Below is a small trained network, with its code and all its weights. Each question gives an input and a class and asks what happens when units are switched off, that is, made to give their printed mean instead of their output.

import numpy as np


def w(rows, s, z=0):
    codes = np.array(rows[::2]) - 128.0
    scale = np.full(codes.shape[1], s)
    scale[-1] = z or s
    return codes * scale


def norm(h):
    return h / np.sqrt((h * h).mean(-1, keepdims=True) + 1e-5)


def f(y):
    return np.maximum(y, 0)


def log_softmax(a):
    a = a - a.max(-1, keepdims=True)
    return a - np.log(np.exp(a).sum(-1, keepdims=True))


def net(x, mask):
    res = np.array(x, float).reshape(1, 6) / 4 @ E
    u = 0
    for l in range(2):
        y = f(norm(res) @ A[l][:, :-1].T + A[l][:, -1])
        res = res + np.where(mask[u : u + 11], y, B[l][:, -1]) @ B[l][:, :-1]
        u += 11
    return log_softmax(norm(res)[-1] @ U[:, :-1].T + U[:, -1])


A, B = {}, {}
E = w([
[188,90,150,116,72,121,169,112,67,134,132,130],'x0',
[3,38,51,57,82,57,188,172,119,15,133,97],'x1',
[90,176,211,222,217,228,226,214,31,129,184,86],'x2',
[102,142,129,107,118,117,60,119,75,138,207,131],'x3',
[126,46,143,188,165,84,141,93,167,153,179,109],'x4',
[128,185,137,143,73,138,170,124,184,114,187,131],'x5',
],0.0046)
A[0] = w([
[16,183,126,143,225,139,82,178,206,94,134,117,33],'0.n1',
[54,150,144,145,179,158,221,149,53,94,149,127,9],'0.n2',
[71,152,128,121,115,105,51,135,35,119,254,102,1],'0.n3',
[92,45,129,140,205,133,87,155,28,133,36,117,9],'0.n4',
[104,10,163,199,180,85,168,125,161,140,209,118,3],'0.n5',
[26,102,115,101,123,118,215,195,89,115,155,128,44],'0.n6',
[88,189,144,162,32,145,215,140,201,114,224,116,23],'0.n7',
[121,120,127,137,123,138,169,139,147,120,59,112,66],'0.n8',
[135,132,130,162,154,125,252,151,177,115,25,103,27],'0.n9',
[84,242,142,68,81,152,146,195,39,89,31,132,11],'0.n10',
[201,67,164,126,41,125,212,139,17,114,157,116,12],'0.n11',
],0.0092,0.0043)
B[0] = w([
[111,146,98,129,72,111,202,60,66,225,62,153,202],'0.n1',
[140,93,130,143,98,74,143,250,158,176,145,98,243],'0.n2',
[124,42,185,119,146,186,116,129,159,123,135,248,199],'0.n3',
[188,207,139,38,187,46,162,138,113,91,166,167,190],'0.n4',
[146,134,19,136,140,224,103,109,172,139,192,40,222],'0.n5',
[104,151,173,188,125,135,103,57,116,25,92,105,255],'0.n6',
[188,176,124,44,208,47,133,140,95,99,149,155,213],'0.n7',
[105,93,162,130,127,144,113,110,145,141,140,174,160],'0.n8',
[105,62,179,108,132,177,88,133,117,132,153,246,206],'0.n9',
[157,116,32,146,152,203,101,96,179,144,208,43,212],'0.n10',
[80,166,93,137,98,105,184,74,90,219,59,165,213],'0.n11',
],0.013,0.0081)
A[1] = w([
[53,86,134,121,87,98,138,143,109,7,94,81,51],'1.n1',
[160,166,170,165,173,175,130,162,92,182,141,119,124],'1.n2',
[169,216,245,212,154,164,83,110,101,115,87,94,98],'1.n3',
[133,107,169,181,113,110,163,213,110,140,142,85,54],'1.n4',
[102,121,183,152,167,147,180,231,102,138,109,67,53],'1.n5',
[132,108,122,122,58,68,69,192,189,135,90,105,62],'1.n6',
[108,166,101,55,83,216,101,164,63,102,106,107,50],'1.n7',
[60,155,130,127,99,131,172,114,82,173,54,120,44],'1.n8',
[142,172,157,54,186,93,139,147,94,96,118,127,38],'1.n9',
[98,68,178,97,129,184,110,159,111,127,113,187,3],'1.n10',
[98,73,120,49,52,77,83,148,183,103,86,88,72],'1.n11',
],0.012,0.0022)
B[1] = w([
[137,121,214,164,126,122,69,61,147,78,34,51,222],'1.n1',
[84,111,134,134,92,86,95,88,151,2,82,85,253],'1.n2',
[57,92,179,174,165,130,167,94,107,25,78,45,180],'1.n3',
[118,190,115,124,66,144,57,226,122,157,86,150,192],'1.n4',
[112,189,92,189,84,116,67,176,89,153,172,196,193],'1.n5',
[70,121,94,99,96,130,145,236,70,114,162,150,170],'1.n6',
[131,84,130,202,181,89,176,118,162,166,170,96,151],'1.n7',
[110,100,141,123,106,104,180,113,96,179,79,95,206],'1.n8',
[188,168,157,78,156,87,113,157,125,97,132,94,213],'1.n9',
[130,68,213,106,126,172,125,164,173,120,124,154,221],'1.n10',
[122,204,135,212,120,147,124,229,96,159,165,147,210],'1.n11',
],0.01,0.0058)
U = w([
[96,176,115,186,64,110,92,254,103,138,134,143,162],'0',
[102,128,190,176,125,118,103,65,129,27,58,53,157],'1',
[152,115,30,150,149,215,113,100,186,144,203,45,141],'2',
[204,185,148,26,195,45,149,139,105,84,150,157,116],'3',
[103,32,207,114,125,197,123,132,163,130,131,235,120],'4',
[92,130,101,125,85,99,220,75,74,223,57,132,123],'5',
[135,99,149,86,125,145,158,150,141,141,123,94,2],'6',
],0.0099,0.0053)

Each question gives the input, the list of numbers given to net, and the class t.
The units are the neurons (one row each of A and B). Each row of codes is followed by its name. A weight is (code - 128) times the scale printed after its matrix; where a second scale follows, it is the last column's (A, B and U).
mask holds one flag per neuron, layer by layer. A switched-off neuron (its flag False) gives its mean, the last column of its row in B, instead of its output. The means were averaged over made-up inputs and are rounded, as every weight is.
A unit's drop is (log p(t) with every unit on - log p(t) with that unit switched off) / (log p(t) with every unit on - log p(t) with every unit switched off).
The circuit of an input: a set's keep is (log p(t) with only the set's units on - log p(t) with every unit switched off) / (log p(t) with every unit on - log p(t) with every unit switched off). Starting from the 12 units with the biggest drops (on a tie, the unit counted first), units are removed one at a time, each time the one whose removal leaves the highest keep (on an exact tie, the one counted first), for as long as the keep stays at least 0.8.
units of the circuit, in order: the units of the circuit, biggest drop first
k most important neurons: the k neurons with the biggest drops, biggest first
k most important neurons of layer l: the k neurons of layer l with the biggest drops, biggest first
input [5,4,-6,-4,2,4], class 0: 3 most important neurons -> 0.n6, 0.n1, 1.n11
input [-2,-3,1,-5,-8,-7], class 2: units of the circuit, in order -> 0.n10
input [-5,-5,-7,7,6,8], class 3: 4 most important neurons -> 0.n6, 0.n2, 0.n5, 0.n10
input [-3,-8,-2,8,-2,0], class 1: 2 most important neurons -> 0.n9, 1.n3
input [2,-6,3,0,-7,-6], class 2: 3 most important neurons -> 0.n10, 0.n6, 0.n7
input [7,-2,-3,7,7,1], class 2: 2 most important neurons of layer 0 -> 0.n5, 0.n9
input [-7,-1,0,0,5,-6], class 5: 2 most important neurons of layer 0 -> 0.n1, 0.n7
input [-6,-7,5,2,4,7], class 1: 2 most important neurons of layer 1 -> 1.n2, 1.n3
input [2,-8,5,-3,-2,2], class 1: 3 most important neurons -> 1.n3, 0.n2, 1.n2
input [-8,7,-5,-1,-8,-7], class 2: 2 most important neurons -> 0.n10, 0.n11
input [3,-8,-7,6,7,4], class 1: units of the circuit, in order -> 0.n2, 0.n5, 1.n3
input [-4,-3,7,4,7,-6], class 0: 3 most important neurons -> 0.n2, 0.n10, 1.n5
input [-6,4,-5,-5,3,3], class 5: 4 most important neurons -> 0.n1, 0.n3, 0.n2, 0.n6
input [-6,-8,2,2,-1,-4], class 1: most important neuron of layer 0 -> 0.n11
input [-4,-1,5,-3,7,5], class 2: 2 most important neurons -> 0.n5, 0.n4
input [1,4,-1,-8,-7,4], class 4: 2 most important neurons of layer 0 -> 0.n9, 0.n5
input [-2,-7,1,0,-6,8], class 3: 2 most important neurons of layer 0 -> 0.n7, 0.n6
input [3,3,-7,7,-1,3], class 0: 3 most important neurons -> 1.n11, 0.n9, 0.n6
input [0,-3,7,-8,-2,-2], class 4: 3 most important neurons -> 0.n9, 1.n10, 0.n8
input [-5,-3,-1,-8,4,-5], class 4: units of the circuit, in order -> 0.n9
input [-7,5,5,7,0,1], class 4: 3 most important neurons -> 0.n3, 0.n11, 1.n10
input [0,-3,6,-7,8,-6], class 2: 2 most important neurons of layer 0 -> 0.n5, 0.n3
input [-6,5,6,-7,-7,3], class 2: 2 most important neurons of layer 0 -> 0.n10, 0.n3
input [6,-4,-8,-4,0,-6], class 0: 3 most important neurons of layer 0 -> 0.n6, 0.n11, 0.n1
